Below is a small trained network, with its code and all its weights. Each question gives an input and a target symbol and asks what happens when units are switched off, that is, made to give their printed mean instead of their output.

import numpy as np


def w(rows, s, z=0):
    codes = np.array(rows[::2]) - 128.0
    scale = np.full(codes.shape[1], s)
    scale[-1] = z or s
    return codes * scale


def f(y):
    return y / 2 * (1 + np.tanh(0.7978845608 * (y + 0.044715 * y**3)))


def softmax(a):
    e = np.exp(a - a.max(-1, keepdims=True))
    return e / e.sum(-1, keepdims=True)


def log_softmax(a):
    a = a - a.max(-1, keepdims=True)
    return a - np.log(np.exp(a).sum(-1, keepdims=True))


def net(x, mask):
    ids = ['αβγδεηθμτψω'.index(c) for c in x.split()]
    T = len(ids)
    res = E[ids] + P[:T]
    q, k, v = (res @ M[0].T for M in (Q, K, V))
    z = softmax(np.where(np.tri(T) > 0, q @ k.T / 4**0.5, -1e9)) @ v
    res = res + np.where(mask[0], z, O[0][:, -1]) @ O[0][:, :-1]
    y = f(res @ A[0][:, :-1].T + A[0][:, -1])
    res = res + np.where(mask[1:9], y, B[0][:, -1]) @ B[0][:, :-1]
    return log_softmax(res[-1] @ U[:, :-1].T + U[:, -1])


Q, K, V, O, A, B = {}, {}, {}, {}, {}, {}
E = w([
[175,157,123,220,155,106],'α',
[138,168,162,140,239,55],'β',
[114,65,59,125,54,124],'γ',
[76,116,108,67,118,166],'δ',
[120,100,172,113,130,8],'ε',
[159,163,144,182,198,80],'η',
[183,25,162,82,144,99],'θ',
[137,81,215,114,126,201],'μ',
[123,130,192,25,111,167],'τ',
[115,151,247,86,114,101],'ψ',
[36,110,164,99,98,81],'ω',
],0.014)
P = w([
[93,221,40,213,104,168],'0',
[76,174,88,130,183,137],'1',
[81,132,107,150,150,135],'2',
[61,118,139,80,192,123],'3',
[61,82,159,77,176,118],'4',
[68,70,148,151,40,161],'5',
[55,48,165,112,76,152],'6',
[50,2,189,73,101,118],'7',
],0.005)
Q[0] = w([
[65,25,148,4,67,158],'H1',
[105,46,174,129,134,173],'H1',
[116,135,190,131,72,131],'H1',
[49,131,144,147,139,87],'H1',
],0.023)
K[0] = w([
[77,7,236,54,40,140],'H1',
[106,173,173,124,55,99],'H1',
[75,123,92,46,119,103],'H1',
[131,82,132,173,138,9],'H1',
],0.016)
V[0] = w([
[160,145,222,148,164,198],'H1',
[132,64,78,135,176,213],'H1',
[129,63,146,196,153,91],'H1',
[249,114,126,91,118,87],'H1',
],0.018)
O[0] = w([
[156,157,224,145,147,159,247],'H1',
[121,88,124,161,164,200,3],'H1',
[138,123,124,198,178,98,210],'H1',
[248,101,106,111,128,121,43],'H1',
],0.017,0.0047)
A[0] = w([
[146,139,210,104,151,194,255],'N1',
[122,61,192,56,53,115,65],'N2',
[145,37,133,73,120,237,156],'N3',
[40,250,190,140,165,97,82],'N4',
[140,242,167,85,191,50,155],'N5',
[31,38,120,74,169,136,60],'N6',
[107,109,196,48,68,56,218],'N7',
[142,51,130,2,49,209,50],'N8',
],0.0076,0.0025)
B[0] = w([
[94,108,83,178,2,150,224],'N1',
[117,166,34,113,165,81,172],'N2',
[130,188,194,54,189,222,177],'N3',
[214,57,105,134,233,39,255],'N4',
[97,159,93,224,30,220,225],'N5',
[69,224,89,134,160,184,163],'N6',
[102,77,139,59,116,101,223],'N7',
[232,234,138,114,98,138,157],'N8',
],0.0087,0.017)
U = w([
[157,209,99,230,194,73,95],'α',
[128,158,150,171,187,65,120],'β',
[107,97,31,174,129,159,38],'γ',
[74,171,110,142,182,118,25],'δ',
[96,51,62,114,139,133,88],'ε',
[88,108,90,129,151,125,33],'η',
[178,3,62,61,204,132,253],'θ',
[37,35,170,131,144,168,230],'μ',
[135,147,140,86,128,113,144],'τ',
[89,50,139,128,35,45,182],'ψ',
[41,84,167,72,204,54,181],'ω',
],0.0046,0.003)

Each question gives the input, a string of symbols that net reads in full, and the target symbol t.
The units are the heads (4 rows each of Q, K, V and O) and the neurons (one row each of A and B). Each row of codes is followed by its name. A weight is (code - 128) times the scale printed after its matrix; where a second scale follows, it is the last column's (O, A, B and U).
mask holds one flag per unit, heads first, then neurons. A switched-off unit (its flag False) gives its mean, the last column of its rows in O or B, instead of its output. The means were averaged over made-up inputs and are rounded, as every weight is.
A unit's drop is (log p(t) with every unit on - log p(t) with that unit switched off) / (log p(t) with every unit on - log p(t) with every unit switched off).
The circuit of an input: a set's keep is (log p(t) with only the set's units on - log p(t) with every unit switched off) / (log p(t) with every unit on - log p(t) with every unit switched off). Starting from all 9 units, units are removed one at a time, each time the one whose removal leaves the highest keep (on an exact tie, the one counted first), for as long as the keep stays at least 0.8.
units of the circuit, in order: the units of the circuit, biggest drop first
k most important neurons: the k neurons with the biggest drops, biggest first
drop when u is switched off: that unit's drop, to one decimal
input θ α α η ω ε ε, target ψ: units of the circuit, in order => [H1 N3]
input η α μ ψ θ ω μ δ, target ω: units of the circuit, in order => [H1 N5 N1]
input ε ψ θ, target ψ: units of the circuit, in order => [H1 N7 N3]
input μ τ α α ω ε θ, target ω: most important neuron => [N5]
input θ θ τ ψ ψ, target ψ: units of the circuit, in order => [H1 N5 N7]
input μ η μ θ, target μ: units of the circuit, in order => [H1 N1]
input γ θ τ γ, target τ: units of the circuit, in order => [H1 N8 N3]
input ψ ε α η η γ ψ τ, target τ: 2 most important neurons => [N8 N3]
input β μ ε α θ, target θ: 2 most important neurons => [N5 N6]
input γ ε ψ ψ γ, target ψ: 2 most important neurons => [N7 N3]
input γ α θ γ δ, target θ: 2 most important neurons => [N5 N1]
input τ δ μ, target τ: 3 most important neurons => [N8 N3 N5]
input ε ε ψ δ, target ψ: 2 most important neurons => [N5 N7]
input δ τ θ, target τ: 3 most important neurons => [N8 N4 N3]
input α η ε ω ε γ μ θ, target μ: units of the circuit, in order => [H1 N4]
input ε μ η μ α γ ε β, target α: 3 most important neurons => [N7 N5 N1]
input μ γ γ, target μ: most important neuron => [N4]
input α β γ, target γ: drop when H1 is switched off => 2.0
input ε θ γ, target θ: drop when N5 is switched off => 0.3
input ε μ η γ ω μ μ, target ω: drop when N4 is switched off => 0.1
input δ δ δ, target δ: drop when N4 is switched off => 0.0
